Below is a small trained network, with its code and all its weights. Each question gives an input and a class and asks what happens when units are switched off, that is, made to give their printed mean instead of their output.

import numpy as np


def w(rows, s, z=0):
    codes = np.array(rows[::2]) - 128.0
    scale = np.full(codes.shape[1], s)
    scale[-1] = z or s
    return codes * scale


def f(y):
    return np.maximum(y, 0)


def log_softmax(a):
    a = a - a.max(-1, keepdims=True)
    return a - np.log(np.exp(a).sum(-1, keepdims=True))


def net(x, mask):
    res = np.array(x, float).reshape(1, 8) / 4 @ E
    y = f(res @ A[0][:, :-1].T + A[0][:, -1])
    res = res + np.where(mask, y, B[0][:, -1]) @ B[0][:, :-1]
    return log_softmax(res[-1] @ U[:, :-1].T + U[:, -1])


A, B = {}, {}
E = w([
[38,150,102],'x0',
[210,255,108],'x1',
[230,103,220],'x2',
[152,132,153],'x3',
[34,166,217],'x4',
[144,166,103],'x5',
[179,130,140],'x6',
[120,142,45],'x7',
],0.0074)
A[0] = w([
[108,153,153,71],'n1',
[97,118,139,94],'n2',
[121,108,51,238],'n3',
[147,125,175,151],'n4',
[129,98,132,205],'n5',
[91,112,133,109],'n6',
[139,133,173,119],'n7',
[104,162,139,99],'n8',
[141,82,144,254],'n9',
[158,95,150,115],'n10',
[79,106,120,126],'n11',
[176,134,168,129],'n12',
[174,161,120,146],'n13',
[94,145,200,108],'n14',
[111,192,95,61],'n15',
[143,148,8,180],'n16',
[61,103,132,133],'n17',
],0.017,0.0059)
B[0] = w([
[156,115,43,145],'n1',
[104,104,128,155],'n2',
[173,97,188,225],'n3',
[138,182,184,178],'n4',
[148,138,172,178],'n5',
[81,84,139,166],'n6',
[148,155,139,164],'n7',
[129,100,51,152],'n8',
[179,174,218,211],'n9',
[90,182,157,170],'n10',
[118,65,182,186],'n11',
[66,156,154,186],'n12',
[7,76,174,184],'n13',
[136,121,84,189],'n14',
[187,99,38,175],'n15',
[254,39,142,246],'n16',
[70,70,149,206],'n17',
],0.0082,0.012)
U = w([
[102,49,190,142],'0',
[49,121,30,182],'1',
[77,245,126,78],'2',
[216,67,36,112],'3',
[96,254,187,138],'4',
[98,156,89,5],'5',
[144,178,211,155],'6',
],0.009,0.018)

Each question gives the input, the list of numbers given to net, and the class t.
The units are the neurons (one row each of A and B). Each row of codes is followed by its name. A weight is (code - 128) times the scale printed after its matrix; where a second scale follows, it is the last column's (A, B and U).
mask holds one flag per neuron, in row order. A switched-off neuron (its flag False) gives its mean, the last column of its row in B, instead of its output. The means were averaged over made-up inputs and are rounded, as every weight is.
A unit's drop is (log p(t) with every unit on - log p(t) with that unit switched off) / (log p(t) with every unit on - log p(t) with every unit switched off).
The circuit of an input: a set's keep is (log p(t) with only the set's units on - log p(t) with every unit switched off) / (log p(t) with every unit on - log p(t) with every unit switched off). Starting from the 12 units with the biggest drops (on a tie, the unit counted first), units are removed one at a time, each time the one whose removal leaves the highest keep (on an exact tie, the one counted first), for as long as the keep stays at least 0.8.
units of the circuit, in order: the units of the circuit, biggest drop first
unit that matters most: the unit with the biggest drop
top k neurons: the k neurons with the biggest drops, biggest first
drop of u: that unit's drop, to one decimal
input [0,-6,-2,8,0,-4,5,-7], class 6: unit that matters most : n9
input [8,1,-6,5,4,-6,-2,2], class 1: units of the circuit, in order : (n9, n8)
input [-1,-6,-6,6,-2,-3,5,-8], class 6: units of the circuit, in order : (n9, n16)
input [-6,2,1,-3,-8,6,0,0], class 0: top 2 neurons : (n13, n15)
input [-4,6,0,3,4,6,-3,4], class 1: top 3 neurons : (n13, n9, n3)
input [-8,8,6,5,8,1,6,6], class 4: top 2 neurons : (n16, n12)
input [8,-2,-5,6,-7,-1,-2,3], class 3: top 2 neurons : (n16, n13)
input [-3,2,8,-4,1,2,-3,3], class 4: drop of n12 : 0.1
input [7,-4,1,-2,-5,-1,5,-5], class 6: drop of n9 : 0.3
input [0,-4,7,1,6,-4,3,7], class 6: drop of n13 : 0.1
input [8,1,-8,-8,4,7,1,1], class 3: drop of n8 : 0.0
